Below are the code and all the weights of a small trained network. Each question names an input and a class and asks about switching units off, where a switched-off unit gives its printed mean instead of its output.

import numpy as np


def w(rows, s, z=0):
    codes = np.array(rows[::2]) - 128.0
    scale = np.full(codes.shape[1], s)
    scale[-1] = z or s
    return codes * scale


def f(y):
    return y / 2 * (1 + np.tanh(0.7978845608 * (y + 0.044715 * y**3)))


def log_softmax(a):
    a = a - a.max(-1, keepdims=True)
    return a - np.log(np.exp(a).sum(-1, keepdims=True))


def net(x, mask):
    res = np.array(x, float).reshape(1, 5) / 4 @ E
    y = f(res @ A[0][:, :-1].T + A[0][:, -1])
    res = res + np.where(mask, y, B[0][:, -1]) @ B[0][:, :-1]
    return log_softmax(res[-1] @ U[:, :-1].T + U[:, -1])


A, B = {}, {}
E = w([
[6,37,134,110,110,66],'x0',
[125,138,108,133,123,121],'x1',
[138,145,77,3,175,116],'x2',
[124,132,119,130,125,128],'x3',
[190,2,48,165,201,130],'x4',
],0.009)
A[0] = w([
[115,180,142,115,77,135,131],'n0',
[133,127,149,182,104,121,3],'n1',
[169,167,127,136,162,157,119],'n2',
[194,169,113,134,150,163,66],'n3',
[150,98,89,158,159,129,35],'n4',
[117,129,149,212,103,155,49],'n5',
[82,185,177,92,106,133,103],'n6',
[46,74,139,107,155,75,60],'n7',
[128,102,119,191,144,138,108],'n8',
[158,66,94,160,178,141,141],'n9',
[112,144,133,216,113,133,20],'n10',
[176,145,128,130,118,135,26],'n11',
[177,167,129,142,143,155,72],'n12',
[122,133,95,43,147,136,60],'n13',
[135,142,102,43,163,115,25],'n14',
[177,67,79,157,170,128,161],'n15',
[88,195,180,142,73,149,164],'n16',
[187,157,131,141,146,157,75],'n17',
[145,112,162,197,90,121,31],'n18',
[102,188,170,84,107,122,138],'n19',
[175,172,120,170,131,180,79],'n20',
[113,170,173,114,96,103,74],'n21',
[151,148,91,6,169,120,68],'n22',
[23,61,129,134,105,83,82],'n23',
],0.012,0.0022)
B[0] = w([
[145,104,66,103,195,148,205],'n0',
[74,97,169,170,130,81,151],'n1',
[145,179,140,95,55,149,191],'n2',
[153,183,138,99,72,169,210],'n3',
[143,81,72,108,163,140,180],'n4',
[30,73,238,208,124,41,181],'n5',
[172,78,83,96,177,155,231],'n6',
[204,233,137,51,28,210,225],'n7',
[102,73,138,137,169,91,164],'n8',
[175,93,59,100,192,154,229],'n9',
[78,98,182,172,128,73,171],'n10',
[122,187,114,126,89,138,154],'n11',
[163,191,153,125,80,187,189],'n12',
[38,91,210,210,112,64,204],'n13',
[61,82,214,203,117,58,206],'n14',
[170,97,39,77,214,137,244],'n15',
[145,91,58,106,222,129,250],'n16',
[145,179,151,98,71,171,192],'n17',
[79,100,184,200,137,93,171],'n18',
[162,90,86,84,237,145,229],'n19',
[137,197,157,101,62,165,207],'n20',
[169,109,88,126,170,149,196],'n21',
[52,47,219,212,105,35,254],'n22',
[181,254,126,109,33,183,240],'n23',
],0.0079,0.0092)
U = w([
[150,91,34,93,235,140,252],'0',
[150,196,121,93,3,172,5],'1',
[84,82,182,210,123,53,134],'2',
],0.014,0.0003)

Each question gives the input, the list of numbers given to net, and the class t.
The units are the neurons (one row each of A and B). Each row of codes is followed by its name. A weight is (code - 128) times the scale printed after its matrix; where a second scale follows, it is the last column's (A, B and U).
mask holds one flag per neuron, in row order. A switched-off neuron (its flag False) gives its mean, the last column of its row in B, instead of its output. The means were averaged over made-up inputs and are rounded, as every weight is.
A unit's drop is (log p(t) with every unit on - log p(t) with that unit switched off) / (log p(t) with every unit on - log p(t) with every unit switched off).
The circuit of an input: a set's keep is (log p(t) with only the set's units on - log p(t) with every unit switched off) / (log p(t) with every unit on - log p(t) with every unit switched off). Starting from the 12 units with the biggest drops (on a tie, the unit counted first), units are removed one at a time, each time the one whose removal leaves the highest keep (on an exact tie, the one counted first), for as long as the keep stays at least 0.8.
circuit, biggest first: the units of the circuit, biggest drop first
most important unit: the unit with the biggest drop
top k neurons: the k neurons with the biggest drops, biggest first
drop when u is switched off: that unit's drop, to one decimal
input [-8,-1,-7,7,7], class 1: circuit, biggest first -> n20
input [8,-1,0,0,-5], class 1: top 2 neurons -> n23; n7
input [1,5,3,0,-2], class 2: top 2 neurons -> n15; n9
input [8,-1,4,-7,5], class 1: top 2 neurons -> n7; n23
input [6,2,-7,-4,7], class 0: top 3 neurons -> n15; n9; n22
input [-7,3,-8,-5,0], class 2: top 2 neurons -> n5; n18
input [-5,-8,8,3,-8], class 0: top 2 neurons -> n19; n6
input [-8,-2,1,5,7], class 1: top 2 neurons -> n3; n20
input [8,-3,8,1,-8], class 0: top 3 neurons -> n19; n6; n16
input [-3,-7,6,-2,-5], class 2: top 4 neurons -> n22; n14; n13; n15
input [-3,0,-4,-5,-4], class 0: top 2 neurons -> n22; n16
input [6,7,0,5,5], class 1: top 4 neurons -> n23; n7; n16; n19
input [0,1,8,-6,3], class 2: drop when n22 is switched off -> 0.0
input [7,0,2,2,6], class 1: drop when n7 is switched off -> 0.8
input [7,4,-5,2,2], class 1: most important unit -> n23
input [4,-8,2,-4,-3], class 1: drop when n9 is switched off -> 0.3
